Below are the code and all the weights of a small trained network. Each question names an input and a target symbol and asks about switching units off, where a switched-off unit gives its printed mean instead of its output.

import numpy as np


def w(rows, s, z=0):
    codes = np.array(rows[::2]) - 128.0
    scale = np.full(codes.shape[1], s)
    scale[-1] = z or s
    return codes * scale


def f(y):
    return np.maximum(y, 0)


def softmax(a):
    e = np.exp(a - a.max(-1, keepdims=True))
    return e / e.sum(-1, keepdims=True)


def log_softmax(a):
    a = a - a.max(-1, keepdims=True)
    return a - np.log(np.exp(a).sum(-1, keepdims=True))


def net(x, mask):
    ids = ['ΔΘΛΞΠΣΨΩαβημτφ'.index(c) for c in x.split()]
    T = len(ids)
    res = E[ids] + P[:T]
    r = res
    for j in range(3):
        rows = slice(2 * j, 2 * j + 2)
        q, k, v = (r @ M[0][rows].T for M in (Q, K, V))
        z = softmax(np.where(np.tri(T) > 0, q @ k.T / 2**0.5, -1e9)) @ v
        o = O[0][rows]
        res = res + np.where(mask[j], z, o[:, -1]) @ o[:, :-1]
    y = f(res @ A[0][:, :-1].T + A[0][:, -1])
    res = res + np.where(mask[3:11], y, B[0][:, -1]) @ B[0][:, :-1]
    return log_softmax(res[-1] @ U[:, :-1].T + U[:, -1])


Q, K, V, O, A, B = {}, {}, {}, {}, {}, {}
E = w([
[130,174,142],'Δ',
[96,92,109],'Θ',
[250,96,19],'Λ',
[98,130,138],'Ξ',
[88,90,166],'Π',
[96,144,101],'Σ',
[128,140,133],'Ψ',
[79,82,102],'Ω',
[96,145,153],'α',
[111,138,122],'β',
[97,103,118],'η',
[69,76,85],'μ',
[103,126,124],'τ',
[104,156,89],'φ',
],0.021)
P = w([
[113,192,52],'0',
[37,177,135],'1',
[38,115,180],'2',
[37,208,117],'3',
[173,242,66],'4',
[218,29,36],'5',
[167,140,139],'6',
[108,246,155],'7',
[78,44,23],'8',
],0.011)
Q[0] = w([
[191,167,49],'h1',
[201,8,135],'h1',
[43,166,203],'h2',
[41,115,113],'h2',
[183,98,95],'h3',
[41,171,2],'h3',
],0.0084)
K[0] = w([
[73,88,126],'h1',
[59,64,221],'h1',
[122,207,1],'h2',
[224,62,108],'h2',
[238,62,160],'h3',
[223,74,51],'h3',
],0.0088)
V[0] = w([
[51,1,121],'h1',
[185,145,89],'h1',
[115,26,143],'h2',
[174,187,242],'h2',
[85,110,184],'h3',
[127,159,35],'h3',
],0.011)
O[0] = w([
[111,197,194,146],'h1',
[195,67,118,100],'h1',
[162,248,48,91],'h2',
[11,11,2,3],'h2',
[66,165,71,103],'h3',
[174,78,224,231],'h3',
],0.0078,0.0073)
A[0] = w([
[123,124,103,104],'n1',
[186,122,66,108],'n2',
[158,203,166,193],'n3',
[171,132,209,108],'n4',
[51,169,126,115],'n5',
[52,165,181,159],'n6',
[217,138,64,132],'n7',
[254,53,195,10],'n8',
],0.0098,0.011)
B[0] = w([
[60,202,132,128],'n1',
[57,177,190,134],'n2',
[78,53,83,249],'n3',
[204,202,158,208],'n4',
[84,135,99,155],'n5',
[244,158,2,211],'n6',
[13,149,184,146],'n7',
[48,135,91,180],'n8',
],0.0055,0.015)
U = w([
[49,112,247,204],'Δ',
[134,87,171,146],'Θ',
[168,160,120,53],'Λ',
[104,93,132,121],'Ξ',
[129,103,101,81],'Π',
[35,135,183,2],'Σ',
[124,70,92,105],'Ψ',
[108,176,130,45],'Ω',
[122,132,105,95],'α',
[79,166,151,60],'β',
[114,14,84,236],'η',
[99,108,93,137],'μ',
[58,103,94,194],'τ',
[82,153,23,241],'φ',
],0.011,0.0062)

Each question gives the input, a string of symbols that net reads in full, and the target symbol t.
The units are the heads (2 rows each of Q, K, V and O) and the neurons (one row each of A and B). Each row of codes is followed by its name. A weight is (code - 128) times the scale printed after its matrix; where a second scale follows, it is the last column's (O, A, B and U).
mask holds one flag per unit, heads first, then neurons. A switched-off unit (its flag False) gives its mean, the last column of its rows in O or B, instead of its output. The means were averaged over made-up inputs and are rounded, as every weight is.
A unit's drop is (log p(t) with every unit on - log p(t) with that unit switched off) / (log p(t) with every unit on - log p(t) with every unit switched off).
The circuit of an input: a set's keep is (log p(t) with only the set's units on - log p(t) with every unit switched off) / (log p(t) with every unit on - log p(t) with every unit switched off). Starting from all 11 units, units are removed one at a time, each time the one whose removal leaves the highest keep (on an exact tie, the one counted first), for as long as the keep stays at least 0.8.
circuit, biggest first: the units of the circuit, biggest drop first
unit that matters most: the unit with the biggest drop
top k neurons: the k neurons with the biggest drops, biggest first
which heads matter: for each layer, one digit per head in row order, 1 if its drop is at least 0.15 and else 0, layers parted by /
input τ Π Π μ Δ Θ, target φ: circuit, biggest first => h2
input μ Ω Ξ, target Λ: which heads matter => 010
input Π Π Ξ Σ, target φ: which heads matter => 001
input Ψ Δ τ Δ τ, target η: circuit, biggest first => h2, h1
input Λ Π β τ Δ, target Δ: which heads matter => 001
input μ Δ Ω μ, target Λ: top 2 neurons => n6, n4
input Ξ μ μ μ Δ Ξ, target Λ: which heads matter => 110
input Λ Π Δ τ, target Δ: which heads matter => 011
input φ Π τ Λ α, target Δ: circuit, biggest first => h3, h2
input Ω α φ η Λ Ω Δ μ, target Δ: top 2 neurons => n8, n6
input Π Π Π Θ η Ξ, target φ: circuit, biggest first => h2, h3
input Π Π Π Π Θ β, target φ: which heads matter => 110
input μ Π Σ Π Σ Π α Δ η, target φ: which heads matter => 111
input Π μ α β, target φ: unit that matters most => h3
input α Π β Π μ Π τ, target φ: circuit, biggest first => h3, h2
input μ Δ Ω Σ, target Λ: circuit, biggest first => h2, n6
input α Π μ Λ Σ, target Δ: top 2 neurons => n6, n7
input Π Δ Δ Π, target φ: circuit, biggest first => h3, n6
input μ α Ψ, target Λ: circuit, biggest first => h2, n4
input Π Θ Δ Δ, target φ: unit that matters most => h3
input η Σ η Λ Π Π η Ψ α, target Δ: circuit, biggest first => h3, n6
